Facts:
baklon (φ truvu,plakil) (σ c)
balum (φ plakil) (σ a)
benan (σ a)
beplis (φ febafun) (σ a)
beve (φ ratuk,treba,gozam) (σ a)
bilo (σ c)
binatos (σ a)
bodaskul (φ nadu,stemu) (σ d)
bokir (φ brabra,pegiste,breden,broni) (σ b)
bozeski (φ brekar) (σ a)
brabra (φ skoges) (σ a)
braklin (φ fupla) (σ b)
braral (φ flipas) (σ b)
braskes (φ lagim,plustik) (σ a)
breden (σ c)
brekar (φ flugitak) (σ a)
brena (φ dekas) (σ a)
brigigro (φ vekla,skorum,dinal) (σ a)
bripa (φ brigigro) (σ d)
broni (σ d)
bruren (φ leski,klodus) (σ d)
brurura (φ gozam,dazetar) (σ a)
bune (φ teflen,pludrer) (σ a)
buskal (φ leski) (σ c)
dazetar (φ bruren,mufos) (σ a)
dekas (σ d)
delo (φ brigigro,stumol) (σ a)
delusek (σ b)
dibrus (φ plaklak) (σ a)
dinal (φ duni,togrukes,dratre) (σ a)
ditik (φ subalo,mugrun,klilo) (σ a)
dogrom (φ matan) (σ c)
dradopi (φ vula,skorum) (σ a)
dratre (σ b)
dredistol (φ vaden,dratre) (σ c)
drenebras (φ fludrota,retror) (σ d)
dreris (φ klovem) (σ d)
dreski (φ vula,bripa) (σ a)
drodu (φ delo) (σ a)
droke (φ duni,leski) (σ c)
duni (φ treba) (σ a)
dutri (φ droke) (σ b)
favak (φ broni,dreski,zisor) (σ a)
febafun (σ c)
fikis (φ grakler) (σ a)
fleklor (φ gozam) (σ a)
flibren (φ flufu) (σ d)
flipa (φ noli) (σ c)
flipas (φ treba) (σ a)
flopekil (φ novul,metru,fludrota,skiru) (σ b)
fludrota (σ a)
flufu (σ c)
flugitak (σ b)
fovul (φ kiku,skiru) (σ b)
fugre (φ buskal,dinal) (σ c)
fupla (φ muta,retror,zelen) (σ a)
gakli (φ bune) (σ b)
geflek (φ seflan) (σ b)
geto (φ nadu) (σ b)
geva (σ b)
gozam (φ kloto) (σ b)
grakler (φ kiku) (σ a)
gripli (φ rafluk) (σ a)
grobridron (φ bilo) (σ a)
groda (φ brabra) (σ d)
grutom (φ skoges,rafluk,sibruk) (σ d)
guniru (φ drenebras) (σ d)
gusku (σ d)
kiklus (φ skorum) (σ a)
kiku (φ luplik) (σ a)
kilas (σ a)
klesten (φ zisor) (σ c)
kligre (φ vebror) (σ a)
klilo (φ trogur,nezi) (σ d)
klodus (φ kilas) (σ d)
kloto (φ nadu,treba) (σ a)
klovem (σ b)
klubrir (σ d)
kluku (φ treba,klilo) (σ a)
kobar (φ lagim) (σ c)
kubem (φ brigigro) (σ b)
lagim (φ pegiste,febafun) (σ b)
ledre (φ vaden,vekla) (σ c)
lekol (φ skorum) (σ a)
leski (φ mugrun,dinal) (σ d)
librik (φ statrin,geva) (σ b)
lovo (φ balum) (σ d)
lubra (φ matan,flipas) (σ a)
lufak (φ sufluk) (σ b)
luplik (φ treba,bruren) (σ a)
matan (φ lagim) (σ b)
megrupas (σ c)
metru (φ vekla,pozugrol) (σ a)
midum (φ trogur) (σ c)
mogrel (φ plustik,tetin) (σ a)
mostidre (φ mufos) (σ d)
mufos (φ pegiste) (σ a)
mugrun (φ klilo,seflan) (σ a)
murar (φ flufu) (σ c)
muta (φ duni,murar) (σ d)
nadu (φ kilas,plaklak,grobridron) (σ a)
nenun (φ flibren,delusek,droke) (σ d)
netrene (φ brigigro,treba) (σ a)
nezi (φ kilas,bilo) (σ a)
nofik (φ traskigek) (σ b)
noli (φ trumu) (σ a)
novul (φ stemu,balum) (σ c)
pegiste (φ klodus) (σ b)
peskul (φ sofin) (σ a)
petris (φ viruk,midum) (σ b)
pezu (φ brigigro,beplis) (σ b)
plakil (φ subalo) (σ a)
plaklak (φ viruk,klilo) (σ a)
plavil (φ dreris,dinal) (σ a)
plefomak (φ buskal,klubrir,tibirol,zisor,bripa,fugre) (σ d)
pliflu (φ traskigek) (σ b)
pligrok (φ leski,petris,bripa) (σ d)
plisal (φ brigigro,pligrok,dreris) (σ a)
pludok (φ grakler,stutu) (σ c)
pludrer (φ geflek,rafluk) (σ b)
plumin (σ b)
plustik (φ febafun) (σ a)
pozugrol (φ sobril,geto,plakil) (σ b)
pugri (φ bune,bruren) (σ a)
rafluk (φ bruren,geto) (σ a)
ragrok (φ lagim) (σ a)
raril (σ b)
ratuk (φ supli) (σ a)
retror (σ a)
sefe (φ statrin) (σ a)
seflan (φ trogur,nezi) (σ a)
sibruk (σ a)
sigrumim (σ c)
sitri (σ b)
skemu (φ lekol,peskul,tetin) (σ a)
skiru (φ bripa) (σ a)
skoges (σ a)
skorum (σ a)
sobril (σ b)
sofin (σ a)
sovar (φ stesa,nadu,votrus) (σ d)
statrin (φ trumu,klubrir,broni) (σ a)
stemu (φ brekar,trogur) (σ a)
stesa (φ nezi) (σ a)
stotrin (σ a)
stuku (φ pozugrol) (σ a)
stumol (φ stesa) (σ b)
stutu (φ bodaskul,metru) (σ a)
subalo (φ nadu) (σ d)
sudem (φ dreris) (σ a)
sufluk (φ viruk) (σ a)
sugra (φ toman,brabra,klodus) (σ d)
supli (φ mugrun,bozeski) (σ a)
tagrim (φ delusek,beve) (σ c)
teflen (σ d)
tetin (φ ratuk,novul,stumol,gozam) (σ a)
tibirol (φ benan) (σ b)
togrukes (σ a)
toman (σ a)
toploru (φ drenebras,plumin,leski) (σ a)
traskigek (σ b)
treba (σ c)
trelen (φ petris) (σ a)
trezor (φ ratuk,plumin,sitri,dutri,stutu) (σ d)
troba (φ pugri,grakler) (σ a)
trogur (φ grobridron,murar) (σ c)
trumer (φ megrupas,pligrok,plavil) (σ c)
trumu (σ d)
truvu (φ nadu) (σ a)
tuvu (φ plustik) (σ a)
vaden (φ nezi) (σ c)
vebror (φ stutu) (σ b)
vedeter (φ plisal,pozugrol) (σ a)
vekla (φ plaklak,geto) (σ a)
vesan (φ fupla) (σ d)
viruk (φ grobridron) (σ c)
votrus (φ stotrin) (σ a)
vula (σ b)
vuskul (φ plefomak,stutu) (σ b)
vuzi (φ geto) (σ d)
zeflal (φ lagim,fupla,pludrer) (σ b)
zelen (φ kloto) (σ c)
zepu (φ kligre) (σ b)
zisor (φ trumu,bruren,brurura,mufos) (σ a)
zitra (φ pligrok,vebror,flugitak) (σ b)
zogas (φ drenebras,klovem,plakil) (σ d)
zuzus (φ flopekil) (σ a)

Known rows:
plumin: [ 11  -1  15 -32  50 -19  39  -5  29   5  25  19  -6   2  -9 -13  26 -18
  12  19   7 -32  28  44  -6   2  22 -19 -15]
baklon: [  1 -10  29 -19   5 -33  11  13  34   0  20  12  -7 -22   1   1  21 -11
  21 -10   8  -6  15  24 -27  -6 -18 -13 -11]
dinal: [ -6   8 -19 -31  -4 -10  19  -8  47  -9  28  23 -16  -4 -16  -1  41   5
  32  26  -1 -30  31  36   9   7  -7   1  -6]
traskigek: [  0 -10   9 -37  50  -7  35  14  42  -2  30   9   4   9  -7  -5  14 -12
  10  13  46 -39  35  56 -19   4  44   7  -5]
lagim: [  9  -8   9 -24  43 -12  24  -2  21   1  34  16  14 -11  -5 -17  10 -10
  -8 -17  -6 -39  32  50  -9  18  24   2  -7]
bodaskul: [ 29   6  11 -27  42 -15  40   6  42  -2  -3   1   9 -19  -9  11  33  -5
  17  -6 -17  -5  13  25  -9  -3 -12  -6 -10]
kligre: [  8  -1 -12 -34   1 -35  33   1  52  -8  22  22 -23 -15 -17   4  23  -5
  47   1  12 -12  20  25   3   7   0   0  -8]
treba: [  4   9  30 -11  13 -15  22   6  47 -10  63   7  -3   5 -18 -11  36  -9
  -3  29  13 -26  28  39   6   0 -15  -5 -44]
klubrir: [ 15   9  -4 -36  65 -29  33  23  37  -3  15  -2  23   2 -23   2  34  15
  15  -1 -12 -40  16  42  14   6 -26  -5 -42]
fikis: [ -7   7 -14 -32   2 -22  22  -3  44  -3  21  23 -29  -9 -16   8  35   1
  43  10  -2 -25  21  33  -3  10   1   0   4]
beve: [ -1   9 -12 -32  -4 -13  25  -6  44  -2  22  25 -29  -9 -18   0  37   2
  38  13  -7 -25  26  33   5   8  -3  -3   3]
flugitak: [ 23  -7  13 -32  58 -21  43   3  36   3  34  18  -5  -1 -12 -16  21 -25
  14   7  21 -29  28  41  -4   3  19 -11 -17]
petris: [ 17 -12  14 -32  40  -5  27   4  32   1  11  27  -1  -3   3 -11  20 -13
   6  -4  13 -29  30  41 -23  -3   9  -9   7]
flufu: [  2   0  37 -24   5  -4  27  22  52  -2  44   9  -2   3 -17 -17  24   2
   4  17  29 -31  30  39  -4  -8  -6  -7 -35]
togrukes: [ -7   7 -20 -33  -5 -14  22  -8  52 -10  30  20 -15  -1 -17  -3  40   8
  30  28   4 -31  34  37  12   8  -6   3 -11]
seflan: [  7   0  -8 -31 -12 -11  26   2  55 -11  10  31 -17  -8  -7   0  23   9
  25  -3   8 -21  24  27  -5   0 -10   7   6]
klesten: [ -5  -3  22 -24  30 -37   6  26  29   7  36  11  -8 -10 -16  -8  25   2
  21 -13   4 -34  14  37 -10   2 -26 -15 -29]
subalo: [ 27   7   8 -23  34 -14  37   4  42 -11  -4   2  23 -16  -2  13  30   2
   5  -4 -15  -4  10  25 -13  -1 -16   0 -15]
klodus: [ 25  10   7 -20  39 -18  35   6  42  -9   2   1  21 -10  -7  14  31   2
  -2 -10 -20 -10   9  30  -9   3 -20   7 -16]

Rows:
No name comes twice in this set of rows, the named rows included.
[ -9  -5 -22 -35  -4 -19  24   6  56 -12  34  14  -8 -12 -17   2  24   5
  41  10  23 -26  37  37   4  11  12  15  -1] -> peskul
[  9   9   9 -33  36 -15  35  -2  26   3 -12  -4  16 -19  -8   7  36   7
  27  16 -26 -15  21  33  -2   2   1 -19 -16] -> guniru
[  8  -1  10 -32  50  -3  27  -5  25  10  21  20 -14   2  -8 -12  35 -16
  10  18  -2 -36  29  47 -12   1  17 -17  -1] -> dutri
[ -7  -1 -19 -28 -12 -16  20  -3  41  -8  36  16   3 -23 -18  -7  15  10
  25 -10  -8 -32  36  38  13  26  12  15  -6] -> beplis
[ 20   1   5 -27  37 -20  34   1  37  -3 -11  -3  18 -24  -2  16  31   1
  21  -6 -16  -4  14  25 -13   0  -9 -11  -6] -> lovo
[  8   9   2 -28  56 -32  29  15  38  -2  -4  -3   7 -11  -9  27  33   1
  19 -11 -12 -16   4  36 -17   7  -8   4  -8] -> groda
[-12  -3 -18 -38 -14 -27  21  -7  39  -9   6  19 -10 -18  -5   1  29  12
  50  16   2 -21  31  31  -2   5   5  -8  -1] -> sudem
[-13  -6 -18 -40  -3 -16  23  12  52  -6  17  14 -15  -9 -17   9  21  10
  46   4  28 -27  32  38  -7  10  20  12   5] -> brena
[ -9   3 -12 -38  -5 -21  24  -7  36   1   5  23 -28 -16 -12   0  32   9
  51  13 -12 -23  25  29  -1   5   0 -13   4] -> toploru
[ -8  -3 -17 -29 -11 -15  18  -2  39  -5  30  18  -1 -28 -17  -7  14  11
  30 -16 -10 -33  36  40   7  25  15  11   2] -> tuvu
[ -5  -5  22 -20  28 -46  13  30  39  -5  48   5  -1  -3 -14   0  18   1
  12 -13  20 -33  13  40 -10   4 -20  -1 -40] -> breden
[-10  -9  21 -23  12 -24   5  12  30   4  31   6  -7 -20  -8  -8  36  -7
  33  10   6 -22  27  33 -12  -3 -18 -22 -17] -> trumer
[ -4   3 -15 -31  -3 -32  20  -1  45  -9   8  26 -25 -11  -6  11  27   5
  36  -5  -1 -17  13  29 -12   6  -5   5   8] -> gripli

Now the same nodes, written a new way:
Known rows:
klesten: [-22   5  -5  -3   3 -12   2  -3   1  15 -23 -10  -2  23   1   2   8  28
   5  12 -24   1 -11   6  -1  -6  17   1  -4  28]
geva: [  4 -54 -11   5   5  -8  -8   9   3  -4 -11  -2 -10   6   4  12   4   0
  -1   4  19  13 -13  -3   3  -2   9   5  -4  -6]
tuvu: [  7  22  -1  -9   5  -2  11  -2   3  -8  -9   4   6 -20 -13  -2   7  -1
   7  11   3 -16  -1  -3   6  -4  -4   1   3  20]
pligrok: [-24 -14  -4   1  -2  11 -12  -9  -1  16 -15   2  -3  15  -7  -5  -3   3
   8 -23 -28   4   0 -11 -21   6  -8  -4  -6  -1]
petris: [  3 -51 -10  -2   5  -4  -6   5  -4   1  -1  -7  -9  -5   5  10   6  -5
  -3   1  -1  13   6  -2  10  13 -17  -2  -4  -1]
trumer: [-17  14  -1  -4   6 -11   3 -12   0  16 -17  -8  -3  18   4  -5  -1  21
  10   3 -36   9  -7   7   6  -2  13  -1  -4  29]
brabra: [  4  16  -7  14   5  -8   3  -2   6  -2 -13  -5  -1  -8 -13  -7   7   2
   6   5  15 -20  -4  -5   4  -2   6  -2  11  -7]
flugitak: [ -6 -57  -9   9   5  -2  -9   4   5  -4  -8  -1  -4  -4   6   5   0  -7
  -5   5   4  17   3  -5  16  19   6   3  -7  -1]
plakil: [  6  22  -8  16   6  -4   2  -4   7   0 -12  -5   1 -16 -11 -12   6  -4
   5   4   1 -16  11  -5  12  16   3  -7   8  -5]
pludok: [-21  11  -2  -3   4 -11   2 -10   0  17 -19  -9   0  15   4  -4   0  26
   4  10 -36   7  -3   5   7   2  12  -1  -4  29]
votrus: [  3  22  -1   6   7  -2   5  -6   6  -5  -3  -3  -2 -16 -11 -10   7   2
   6   3   3 -14  -1  -5  12  -1  -6  -1  11  -4]
ragrok: [  8  22  -4  -7   5  -4   9   0   2  -5 -10   2   5 -19 -14   0   7  -2
   6  11   3 -18   1  -4   3  -3  -8  -2   5  18]
dredistol: [-23   8  -3  -5   6  -8   2  -7  -3  19 -15 -13  -3  18   3  -3   5  22
   9   6 -33   4  -3   7   3  -1   5  -2  -6  27]
vuskul: [  6 -42 -10  -1   5 -11  -5   3   3   5  -5   0  -5  -1   6  21  -2  -4
  -3  -2   3  19   0  -3   9   3  -5   4   1   5]
delusek: [ -3 -69  -8   7   3  -5 -11   3  -6  -8  -3  -4  -6  -5   7   0  -5  -5
  -2  -1   5  10  -5  -1  11  11   0  -2  -7  -4]
duni: [-10   5  -4  14   6  -7  -1  -9  -2   0  -6  -5   9 -18  -9 -12 -10  -4
   7  -2   6 -20  -3  -3  12   5   3  -6  10   5]
gusku: [-15 -10   0  -3  -2  13 -12  -9   1   2 -14   5 -10  15 -10 -12   8  12
   6 -17 -27   6 -10 -12 -21  -6 -10  -1  -6  -6]
sufluk: [ -4  21  -6   9   6  -3   5  -5   5   3  -3  -7   0 -16 -12  -5   9  -1
   4   5   2 -17  10  -5  11   6 -14  -4  13  -1]
kubem: [  5 -48  -7  -7  10  -6  -2   1  -2   5  -2  -2  -6  -4   7  15  -7 -13
   7  -8   2  17  -3   0   8   2 -10   1  -5   4]

Rows:
No name comes twice in this set of rows, the named rows included.
[  6   9  -6  -7  -5   3 -11 -12  -1  14 -18   6  -8  12  -6  -5  -3   3
   6 -26 -39  10   2 -10 -25   3 -10  -6  -3   1] -> zogas
[ 16 -43 -12   1   4  -7  -7   4   3   2  -9  -4 -11  -1   6   9   4  -9
   0   0   0  16  10  -1   6  16 -11  -3  -5  -4] -> pozugrol
[  4  28  -3   8   8  -8   5 -10   7   5  -8   0   5 -17  -9  -6  -6  -7
  11  -6   0 -11   2  -4  11   3   1  -3  11   4] -> plisal
[-19   6   1  -2   6  -3   2  -8   4   2 -19  -8  -9  19   2 -14   9  29
   6  15 -27   6 -13   5   7  -5  17   3  -8  18] -> sigrumim
[-21  14  -3  -6   6  -7   6  -7   2  19 -16 -14  -6  17   2  -2   9  24
   8  10 -36   5   4   6   4   4  -2  -3  -5  26] -> ledre
[  8  33  -4  11   5  -9   4 -11   9   2 -10   2   4 -17  -8  -6  -2  -4
   6  -2  -3  -8   6  -5  14   4   5  -3  11   7] -> zuzus
[  0  26  -4   5   8 -10   8  -6   6   9  -8   1   6 -10 -11   9   2   2
   8  -3  10 -12  -8  -4   5 -13   1   3  15  10] -> favak
[ -6  21   1   5  10  -1   6  -8   9  -5  -3   1   1 -16 -11 -11   4   0
   9   3   5 -11  -6  -5  15  -4   1   2  10  -2] -> peskul
[-21 -12  -1  -6  -5   7 -15 -13 -11  13  -6   4  -3   9  -6  -3  -5  13
   2 -25 -36   5  -7 -10 -21  -6 -21  -4  -1   5] -> nenun
[-19 -20  -2  -1  -5   8 -15 -10  -9   9  -9   2  -3  10  -8  -8  -7  12
   3 -24 -33   1  -5 -10 -21   0 -13  -6  -6   3] -> muta
[  5  19  -5  12   3 -10  -2 -10  -2  -4  -6  -1   6 -18  -9 -13  -8  -1
   5  -2  -1 -17   1  -3  11   5   6  -8  10   5] -> fupla

Now the same nodes, written a new way:
Known rows:
tuvu: [ 12  -6  11  -9  11 -19 -17   7  -5  -4  22   1   3  -9   6   1  -7   6
  -1   4  10   3  23  11 -12   5  -9 -12  -6  14  12 -13   6  -9   0   4
  12]
viruk: [-10  26   1   1  21   4  25   2 -31 -12 -16 -14 -26   2  30  -8   5  -4
  -6 -12   8   5   9   6   7  15   1  15   5  -9 -16  17  -6   1 -12   4
   8]
drenebras: [  7  24  -1  12   3 -19  23   9  -5  17  -9  11 -13  -9 -16 -11  22 -15
  -7  -7   7   4  18   2  -9  -2  -6 -28  -9 -29   0  20 -21  16   8  -3
  -5]
retror: [ 15  12  12  10   4 -21 -13  14 -10  -2  20   4  13   7  13   9   2  -1
   5  -1   8   2   7  10  -5  25 -16 -10  -6  12   8  -3  12   7   5   9
   5]
bokir: [-16   4   0  -1  21  -8  24 -15  -7  10  14 -14 -24 -14 -10   2 -20  -4
  16  -7 -33   9   3 -25 -12   5  -3 -12   3 -10  18  22   9   7 -10  24
  -8]
fugre: [ -7  17   4   5  26   1  25   7 -34 -10 -15 -18 -28   3  29  -5   2  -2
  -9 -15   6   3   9   7   5  16   5   9   5 -12 -16  16  -5   5 -11   3
  12]
kligre: [ -2  -5   5   1   4 -36 -10   8  -8  12   8  11  -3  26  23  -6   3   7
  -8  -8  13   4  -8  15 -24  10 -12 -32   2  11   9 -20  27  -6 -17  10
  -1]
delusek: [-11  23  -1   9  18  -4  19  -8   0   6  16  -9 -19 -11  -5  13  -7  -6
  18 -23 -29   4  -4 -12 -19  29  -6  -9   8 -11  21  26   5  27  -7  23
  -1]
stutu: [  8   6   7   4   3 -24 -13  10 -12  -1  16   3   6   9  13   2   1  -2
   0   1  11   2   4   8  -5  13 -14 -18  -4  12   8  -8  17  -1   0  10
   1]
dreski: [ 13   4   8   5   5 -22 -12  11 -13   0  18  -4   5   6  10   2  -1  -1
   0   7   8   4   7   5   1  15 -11 -15  -6  13   9 -11  15   0   6  11
   0]
skorum: [ 22  14   7  10   6 -19 -13  14 -12   2  19  -4   1   5  10   4   2   5
   0  10   5   5   1  15  -1  24  -9 -13  -7  14  11 -13  14   6   4   9
   0]
mufos: [ 12   1  13   4   7 -24 -11  10 -13   0  19  -2   9   7  11   1  -4   0
   1   7   6   5  11   3  -2  12 -12 -14  -8  13   7  -7  15  -2   5  11
   2]
brekar: [  8   9   6   3   2 -21 -14   9 -11  -1  17   4   6   8  15   3   3  -2
   1   1  12   2   4   9  -6  15 -15 -15  -4  13   9 -10  15  -2   0   9
   0]
droke: [ -7  19   4   5  25   1  23   6 -33 -12 -14 -14 -28   1  29  -2   4  -2
  -8 -16   7   3   8   8   3  17   4  10   5 -12 -16  19  -7   4 -11   2
  14]
bune: [ 11   3  14  11   3 -23 -12  10 -18  -2  18   5  11   4   9   9  -5   0
   6   8   7   3   7   4  -3  13 -16 -16 -11  11   4   2  15  -7   2   7
   3]
pozugrol: [-17  21  -6   3  15  -3  18 -13  -3   7  13  -8 -24 -14  -6   7  -8  -7
  18 -16 -27   5  -6 -17 -14  16  -6 -10   8  -9  20  22   9  16  -9  23
  -8]
kluku: [  4   4   6  -3   2 -19 -17   6 -12  -6  20   2   4  -1  10   3   0  -3
   1   6  13   1  12   4  -2   5 -15 -14  -4  13   9 -10  12  -7   3   9
   2]
novul: [ -7  21   2   4  24   3  23   5 -32 -10 -15 -15 -29   1  29  -4   3  -1
  -8 -13   6   4   7   9   4  15   4  11   5 -11 -15  16  -6   1 -13   1
  11]
klodus: [ 11  18   3  11   6 -23  29   8  -7  22 -12  10 -11  -7 -19 -17  14 -11
  -6   0   2  10  22   0  -8  -4  -5 -24 -15 -28  -2  20 -19  11   5  -2
  -6]

Rows:
No name comes twice in this set of rows, the named rows included.
[-17  11  -6  -5  19  -2  15 -15  -1   5  16 -12 -29 -22 -10   5 -13  -4
  14 -14 -28   5   3 -17 -17   9  -3 -11   9  -9  22  17   3  11 -10  21
  -3] -> pezu
[ -5  26   5  11  24   0  25   9 -31  -9 -16 -14 -25   9  32  -1   6  -2
  -7 -19   6   4   4  11   2  26   3  11   5 -12 -16  19  -5  11 -12   3
  11] -> megrupas
[-22  10  -6  -2  17  -5  17 -15  -4   6  13 -12 -28 -14  -6   6 -10  -8
  13 -15 -26   3  -4 -21 -14   8  -4 -16  11 -11  20  18  10  12  -9  24
  -7] -> vuskul
[ -1  22   7   8  27   1  26   8 -30  -8 -15 -15 -24   5  30  -2   2   1
  -6 -17   3   6   9  12   1  24   5  13   3 -12 -15  19  -8   9 -12   2
  15] -> treba
[ 16  16   4  13   9 -27  32  15  -4  24 -10  -3  -9   4 -15 -21  17 -14
 -13  -6  -1  11  23  -7  -3   5   2 -26 -11 -30   0  13 -17  29  17   5
 -10] -> trumu
[-21   7   0   8  15  -5  17 -15 -13   5  14  -7 -24 -19 -11  15 -18  -7
  20  -8 -30   3  -2 -22 -13   5  -8 -16   3 -11  15  31  10   2 -11  20
  -4] -> gakli
[-12   9   2  -2  24  -6  19 -12   3   9  17 -10 -23 -20  -9   7 -16   0
  16 -18 -31   8   8 -14 -23  15  -3  -7   6 -10  21  22   3  15 -11  19
   4] -> lagim
[-25  11  -8  -2  15  -7  15 -16  -3   9  11  -8 -31 -12  -4   4  -9  -7
  13 -18 -24   2  -6 -18 -20   8  -5 -19  12 -10  21  16  12  10 -15  23
  -7] -> zitra
[ -6   3  11 -11  34   2  21   2 -25 -13 -11 -14 -29 -13  24  -5  -9   4
  -9 -19   6   4  31  11  -9   6   8  14   5 -12 -13  14 -16  -5 -16  -3
  28] -> dogrom
[-19   9  -2  -2  19  -4  15 -16  -3   5  16  -9 -25 -23 -10   9 -15  -5
  17 -14 -29   4   4 -19 -18   8  -5 -11   7 -11  20  23   5   8 -10  20
   0] -> zeflal
[ 13   6   1   0   5 -16 -20   8 -14  -3  19  -6  -7  -7   6   2   1   2
  -4  17   9   1   4   9   3   6  -8 -18  -5  14  13 -18  14  -8   4   9
  -2] -> kiklus
[  7  12   4  10   5 -23  30   4 -11  24 -12  10 -12 -10 -21 -18   9  -9
  -5   8   1  12  23  -6  -6 -16  -7 -27 -17 -28  -5  21 -16   0   3  -3
  -9] -> sugra
[  9  -6  14  -9  11 -20 -18   7  -5  -6  22   3   5  -8   8   3  -6   2
   0   0  11   1  25   8 -12   5 -11 -12  -4  11  11 -11   5  -7   1   5
  14] -> lubra

